Here is a tiny trained network, its code and every weight. The questions are about switching its units off for an input and a target symbol, where a switched-off unit gives its printed mean instead of its output.

import numpy as np


def w(rows, s, z=0):
    codes = np.array(rows[::2]) - 128.0
    scale = np.full(codes.shape[1], s)
    scale[-1] = z or s
    return codes * scale


def norm(h):
    return h / np.sqrt((h * h).mean(-1, keepdims=True) + 1e-5)


def f(y):
    return np.maximum(y, 0)


def softmax(a):
    e = np.exp(a - a.max(-1, keepdims=True))
    return e / e.sum(-1, keepdims=True)


def log_softmax(a):
    a = a - a.max(-1, keepdims=True)
    return a - np.log(np.exp(a).sum(-1, keepdims=True))


def net(x, mask):
    ids = ['ΠΣζτφω'.index(c) for c in x.split()]
    T = len(ids)
    res = E[ids] + P[:T]
    r = norm(res)
    for j in range(3):
        rows = slice(4 * j, 4 * j + 4)
        q, k, v = (r @ M[0][rows].T for M in (Q, K, V))
        z = softmax(np.where(np.tri(T) > 0, q @ k.T / 4**0.5, -1e9)) @ v
        o = O[0][rows]
        res = res + np.where(mask[j], z, o[:, -1]) @ o[:, :-1]
    y = f(norm(res) @ A[0][:, :-1].T + A[0][:, -1])
    res = res + np.where(mask[3:15], y, B[0][:, -1]) @ B[0][:, :-1]
    return log_softmax(norm(res)[-1] @ U[:, :-1].T + U[:, -1])


Q, K, V, O, A, B = {}, {}, {}, {}, {}, {}
E = w([
[214,87,194,191,187,60,190],'Π',
[158,38,87,187,210,176,86],'Σ',
[254,203,126,77,74,158,129],'ζ',
[93,220,59,123,146,122,253],'τ',
[155,232,178,185,207,150,30],'φ',
[32,145,233,180,51,162,90],'ω',
],0.0093)
P = w([
[109,68,147,2,242,120,135],'0',
[135,77,136,83,179,121,121],'1',
[120,120,131,92,168,101,121],'2',
[139,102,136,114,121,140,110],'3',
[125,149,121,136,133,96,103],'4',
[151,126,134,141,79,143,110],'5',
[128,173,113,168,84,91,93],'6',
[148,127,142,167,92,165,131],'7',
[100,152,141,176,143,119,121],'8',
[145,139,151,186,107,203,184],'9',
[99,144,156,170,194,137,143],'10',
[149,135,141,197,78,206,176],'11',
],0.0096)
Q[0] = w([
[156,118,76,174,199,127,107],'head 0',
[146,242,153,163,201,150,216],'head 0',
[64,38,143,131,232,202,114],'head 0',
[34,171,45,47,112,119,240],'head 0',
[220,197,179,228,228,85,103],'head 1',
[161,64,170,123,128,44,211],'head 1',
[254,109,66,234,84,242,185],'head 1',
[161,100,240,154,85,160,46],'head 1',
[123,110,101,149,155,131,116],'head 2',
[176,91,87,32,113,111,110],'head 2',
[170,120,145,156,110,146,103],'head 2',
[143,182,64,138,173,73,122],'head 2',
],0.017)
K[0] = w([
[75,106,98,151,114,222,174],'head 0',
[104,222,137,180,72,126,228],'head 0',
[114,134,134,82,248,177,183],'head 0',
[38,172,75,41,102,7,158],'head 0',
[168,164,215,169,236,215,187],'head 1',
[164,57,129,111,142,83,183],'head 1',
[166,131,75,247,35,188,205],'head 1',
[132,95,221,168,68,136,67],'head 1',
[125,173,153,162,124,78,140],'head 2',
[110,89,118,50,151,61,84],'head 2',
[152,133,134,141,97,84,94],'head 2',
[121,172,126,86,100,87,127],'head 2',
],0.018)
V[0] = w([
[144,109,63,218,45,116,109],'head 0',
[125,161,119,107,126,122,112],'head 0',
[115,91,127,61,154,133,79],'head 0',
[99,130,184,64,179,95,116],'head 0',
[119,155,106,248,102,83,135],'head 1',
[180,124,68,179,97,108,100],'head 1',
[99,119,77,183,124,173,116],'head 1',
[50,74,107,106,181,85,119],'head 1',
[106,112,142,79,239,90,133],'head 2',
[174,123,160,86,124,134,62],'head 2',
[64,108,139,215,165,143,124],'head 2',
[155,197,78,183,155,150,115],'head 2',
],0.012)
O[0] = w([
[105,47,96,154,110,195,23,105],'head 0',
[126,163,139,100,134,94,116,54],'head 0',
[72,205,177,116,179,214,226,128],'head 0',
[127,168,188,103,131,68,211,59],'head 0',
[211,93,182,128,149,7,206,199],'head 1',
[179,122,137,149,151,171,194,157],'head 1',
[185,44,121,70,129,87,98,171],'head 1',
[107,56,50,212,93,111,2,20],'head 1',
[244,74,100,143,94,183,93,254],'head 2',
[132,48,180,82,186,106,38,162],'head 2',
[114,213,188,187,49,193,106,196],'head 2',
[93,207,83,138,165,157,78,251],'head 2',
],0.0073,0.004)
A[0] = w([
[125,85,167,172,140,109,188,2],'neuron 0',
[131,142,159,146,112,184,119,115],'neuron 1',
[117,178,160,120,79,101,131,103],'neuron 2',
[83,74,94,183,112,193,100,92],'neuron 3',
[2,112,218,168,87,130,143,89],'neuron 4',
[98,198,170,166,176,122,78,30],'neuron 5',
[26,163,90,147,94,101,21,49],'neuron 6',
[138,114,136,123,123,69,133,106],'neuron 7',
[72,149,140,179,101,100,93,120],'neuron 8',
[189,168,145,81,20,162,104,68],'neuron 9',
[71,179,57,170,124,127,165,163],'neuron 10',
[22,133,111,191,181,75,119,140],'neuron 11',
],0.017,0.0038)
B[0] = w([
[159,139,149,188,108,163,167,189],'neuron 0',
[149,91,112,106,109,93,121,217],'neuron 1',
[141,82,100,101,140,128,89,187],'neuron 2',
[126,102,76,127,128,164,36,254],'neuron 3',
[83,54,208,84,99,112,133,188],'neuron 4',
[134,147,150,173,148,46,109,224],'neuron 5',
[145,190,169,251,83,214,146,170],'neuron 6',
[160,78,109,106,117,127,128,162],'neuron 7',
[86,134,129,194,106,156,119,171],'neuron 8',
[76,219,149,90,154,159,170,192],'neuron 9',
[81,111,93,154,107,88,160,200],'neuron 10',
[89,210,127,131,100,194,124,183],'neuron 11',
],0.026,0.008)
U = w([
[235,112,154,188,108,147,193,68],'Π',
[129,107,71,145,156,185,17,249],'Σ',
[94,238,153,40,192,206,142,130],'ζ',
[67,148,20,118,88,50,184,118],'τ',
[146,210,167,159,186,2,46,82],'φ',
[45,77,241,88,75,99,110,82],'ω',
],0.0064,0.0021)

Each question gives the input, a string of symbols that net reads in full, and the target symbol t.
The units are the heads (4 rows each of Q, K, V and O) and the neurons (one row each of A and B). Each row of codes is followed by its name. A weight is (code - 128) times the scale printed after its matrix; where a second scale follows, it is the last column's (O, A, B and U).
mask holds one flag per unit, heads first, then neurons. A switched-off unit (its flag False) gives its mean, the last column of its rows in O or B, instead of its output. The means were averaged over made-up inputs and are rounded, as every weight is.
A unit's drop is (log p(t) with every unit on - log p(t) with that unit switched off) / (log p(t) with every unit on - log p(t) with every unit switched off).
The circuit of an input: a set's keep is (log p(t) with only the set's units on - log p(t) with every unit switched off) / (log p(t) with every unit on - log p(t) with every unit switched off). Starting from the 12 units with the biggest drops (on a tie, the unit counted first), units are removed one at a time, each time the one whose removal leaves the highest keep (on an exact tie, the one counted first), for as long as the keep stays at least 0.8.
units of the circuit, in order: the units of the circuit, biggest drop first
most important unit: the unit with the biggest drop
k most important neurons: the k neurons with the biggest drops, biggest first
which heads matter: for each layer, one digit per head in row order, 1 if its drop is at least 0.15 and else 0, layers parted by /
drop when u is switched off: that unit's drop, to one decimal
input φ τ φ Σ Σ φ Σ, target φ: units of the circuit, in order -> [head 2; neuron 5]
input ω Σ Π φ Σ Σ τ τ Σ τ Σ, target τ: which heads matter -> 001
input τ Σ τ Π Σ, target τ: 2 most important neurons -> [neuron 10; neuron 6]
input Σ Σ Σ τ Σ Σ ζ Σ Π ζ Π, target ζ: most important unit -> head 2
input Σ φ τ ζ Π ζ Π, target ζ: 2 most important neurons -> [neuron 11; neuron 3]
input Π Π φ τ Σ ζ Σ, target ζ: units of the circuit, in order -> [head 2; head 1]
input τ Σ Σ Π ζ, target ζ: which heads matter -> 000
input Π τ Π, target τ: which heads matter -> 111
input ω Σ Π φ Σ ω Σ, target ω: which heads matter -> 001
input Σ Σ Σ ζ ω Σ Σ ζ Σ ω, target ω: which heads matter -> 011
input Σ Σ Π φ Π ζ τ Σ ω τ, target τ: which heads matter -> 011
input τ Π ζ τ ζ φ Σ Π Σ, target Π: which heads matter -> 010
input Σ Σ φ φ φ φ Σ, target φ: which heads matter -> 001
input Σ Π Π φ ω, target ω: which heads matter -> 100
input φ τ Π ω Π, target ω: which heads matter -> 111
input Σ τ Π, target Π: which heads matter -> 101
input φ Σ Σ Σ Σ φ Σ Π Π, target Π: most important unit -> head 1
input Σ Σ Σ Π Σ, target Π: which heads matter -> 101
input ζ Σ ζ Π Σ Σ Σ ζ Σ, target ζ: which heads matter -> 001
input Σ Σ ζ ω φ Σ φ φ ζ φ, target φ: most important unit -> head 2
input ω φ τ, target τ: which heads matter -> 101
input Π Π ω Π ζ, target ζ: which heads matter -> 000
input Π ω Π, target ω: drop when head 0 is switched off -> 1.7
input Σ ζ Σ ω Σ ω Π ω Σ, target ω: drop when head 2 is switched off -> 1.4
input Π ζ Σ φ Σ Σ Σ φ, target φ: drop when neuron 11 is switched off -> 0.0
